Below are the code and all the weights of a small trained network. Each question names an input and a target symbol and asks about switching units off, where a switched-off unit gives its printed mean instead of its output.

import numpy as np


def w(rows, s, z=0):
    codes = np.array(rows[::2]) - 128.0
    scale = np.full(codes.shape[1], s)
    scale[-1] = z or s
    return codes * scale


def norm(h):
    return h / np.sqrt((h * h).mean(-1, keepdims=True) + 1e-5)


def f(y):
    return y / 2 * (1 + np.tanh(0.7978845608 * (y + 0.044715 * y**3)))


def softmax(a):
    e = np.exp(a - a.max(-1, keepdims=True))
    return e / e.sum(-1, keepdims=True)


def log_softmax(a):
    a = a - a.max(-1, keepdims=True)
    return a - np.log(np.exp(a).sum(-1, keepdims=True))


def net(x, mask):
    ids = ['ΓΦαζηλξστψω'.index(c) for c in x.split()]
    T = len(ids)
    res = E[ids] + P[:T]
    q, k, v = (norm(res) @ M[0].T for M in (Q, K, V))
    z = softmax(np.where(np.tri(T) > 0, q @ k.T / 4**0.5, -1e9)) @ v
    res = res + np.where(mask[0], z, O[0][:, -1]) @ O[0][:, :-1]
    y = f(norm(res) @ A[0][:, :-1].T + A[0][:, -1])
    res = res + np.where(mask[1:13], y, B[0][:, -1]) @ B[0][:, :-1]
    return log_softmax(norm(res)[-1] @ U[:, :-1].T + U[:, -1])


Q, K, V, O, A, B = {}, {}, {}, {}, {}, {}
E = w([
[169,65,107,62,139,181],'Γ',
[131,197,143,115,62,144],'Φ',
[79,129,130,222,159,139],'α',
[79,114,89,165,251,255],'ζ',
[173,130,147,179,135,131],'η',
[69,223,40,154,143,127],'λ',
[173,177,131,41,212,99],'ξ',
[187,61,208,91,154,80],'σ',
[79,166,172,167,125,84],'τ',
[133,43,119,153,96,71],'ψ',
[218,162,146,147,76,53],'ω',
],0.016)
P = w([
[139,69,159,49,36,130],'0',
[99,96,1,152,230,94],'1',
[126,65,150,54,40,133],'2',
[107,118,17,153,222,118],'3',
[120,62,159,54,45,135],'4',
[126,142,25,156,222,126],'5',
[127,55,161,56,48,135],'6',
[138,160,32,164,224,141],'7',
[124,65,161,59,46,133],'8',
[155,183,41,162,223,143],'9',
[119,53,153,58,40,135],'10',
[172,201,57,169,233,147],'11',
],0.0074)
Q[0] = w([
[110,199,24,104,175,28],'h0',
[99,134,72,238,113,92],'h0',
[2,12,48,85,47,149],'h0',
[122,34,49,113,178,76],'h0',
],0.0051)
K[0] = w([
[27,209,60,115,205,62],'h0',
[139,138,57,31,147,179],'h0',
[255,133,63,164,56,67],'h0',
[159,158,37,155,145,41],'h0',
],0.0062)
V[0] = w([
[144,169,113,98,195,108],'h0',
[156,46,2,101,162,155],'h0',
[221,130,182,156,162,228],'h0',
[166,184,71,196,186,179],'h0',
],0.003)
O[0] = w([
[111,143,82,3,215,65,123],'h0',
[170,107,104,131,99,119,150],'h0',
[170,101,106,122,157,163,43],'h0',
[142,155,126,154,89,114,252],'h0',
],0.0054,0.00038)
A[0] = w([
[130,61,156,132,115,51,219],'n0',
[69,98,157,155,74,224,2],'n1',
[168,140,192,49,40,121,11],'n2',
[108,172,95,138,169,235,150],'n3',
[109,80,171,104,88,78,41],'n4',
[131,156,189,108,69,105,57],'n5',
[181,11,166,87,133,195,61],'n6',
[131,157,125,129,57,142,111],'n7',
[123,155,118,77,38,140,212],'n8',
[117,220,107,174,208,114,143],'n9',
[57,161,188,84,83,176,157],'n10',
[140,159,136,109,158,189,79],'n11',
],0.011,0.0059)
B[0] = w([
[64,138,163,107,135,166,245],'n0',
[79,59,25,89,124,109,148],'n1',
[160,145,2,131,78,115,196],'n2',
[169,170,137,137,127,39,200],'n3',
[166,201,103,82,135,142,149],'n4',
[106,167,48,162,139,45,164],'n5',
[164,164,146,206,100,82,177],'n6',
[73,178,134,183,189,152,159],'n7',
[136,153,172,121,187,209,219],'n8',
[184,128,177,92,38,182,254],'n9',
[184,32,181,134,190,87,166],'n10',
[193,153,88,97,75,108,129],'n11',
],0.0085,0.0067)
U = w([
[108,206,175,115,152,232,86],'Γ',
[181,104,69,153,128,18,88],'Φ',
[150,119,113,2,115,128,163],'α',
[163,141,169,92,42,6,95],'ζ',
[76,223,35,102,49,81,141],'η',
[117,161,140,252,84,123,106],'λ',
[84,67,85,110,73,129,255],'ξ',
[196,60,118,109,72,206,132],'σ',
[73,142,160,69,18,177,137],'τ',
[158,144,77,150,186,205,132],'ψ',
[100,165,180,133,172,62,151],'ω',
],0.0091,0.0056)

Each question gives the input, a string of symbols that net reads in full, and the target symbol t.
The units are the heads (4 rows each of Q, K, V and O) and the neurons (one row each of A and B). Each row of codes is followed by its name. A weight is (code - 128) times the scale printed after its matrix; where a second scale follows, it is the last column's (O, A, B and U).
mask holds one flag per unit, heads first, then neurons. A switched-off unit (its flag False) gives its mean, the last column of its rows in O or B, instead of its output. The means were averaged over made-up inputs and are rounded, as every weight is.
A unit's drop is (log p(t) with every unit on - log p(t) with that unit switched off) / (log p(t) with every unit on - log p(t) with every unit switched off).
The circuit of an input: a set's keep is (log p(t) with only the set's units on - log p(t) with every unit switched off) / (log p(t) with every unit on - log p(t) with every unit switched off). Starting from the 12 units with the biggest drops (on a tie, the unit counted first), units are removed one at a time, each time the one whose removal leaves the highest keep (on an exact tie, the one counted first), for as long as the keep stays at least 0.8.
circuit, biggest first: the units of the circuit, biggest drop first
most important unit: the unit with the biggest drop
top k neurons: the k neurons with the biggest drops, biggest first
drop when u is switched off: that unit's drop, to one decimal
input ψ ω ψ ω λ Φ, target Γ: top 4 neurons	[n8, n7, n2, n6]
input σ α ω ω α α η τ, target τ: circuit, biggest first	[n9]
input τ ω ζ Γ Γ ω λ ω ζ ω α ψ, target ξ: circuit, biggest first	[n8, n0, n3]
input Φ τ ω ζ ψ, target τ: circuit, biggest first	[n0, n4]
input ω ζ ω η σ ω α λ λ, target Γ: top 2 neurons	[n8, n2]
input ψ Φ ω ξ ζ η, target σ: top 3 neurons	[n9, n6, n5]
input α ω ξ ω τ α ω σ, target ω: top 3 neurons	[n9, n6, n0]
input τ ψ ξ Γ ω ψ α ξ ψ ψ, target ξ: top 2 neurons	[n0, n8]
input ω ω ω ω ω, target η: top 2 neurons	[n2, n5]
input α ω ψ Φ λ ω η Γ, target Φ: top 2 neurons	[n9, n6]
input η η ω σ, target ω: drop when n6 is switched off	0.4
input τ η λ Φ, target Γ: drop when n2 is switched off	0.1
input ω ω ξ Γ ω λ η α τ, target ω: drop when n10 is switched off	0.6
input ω ω λ τ, target τ: most important unit	n9
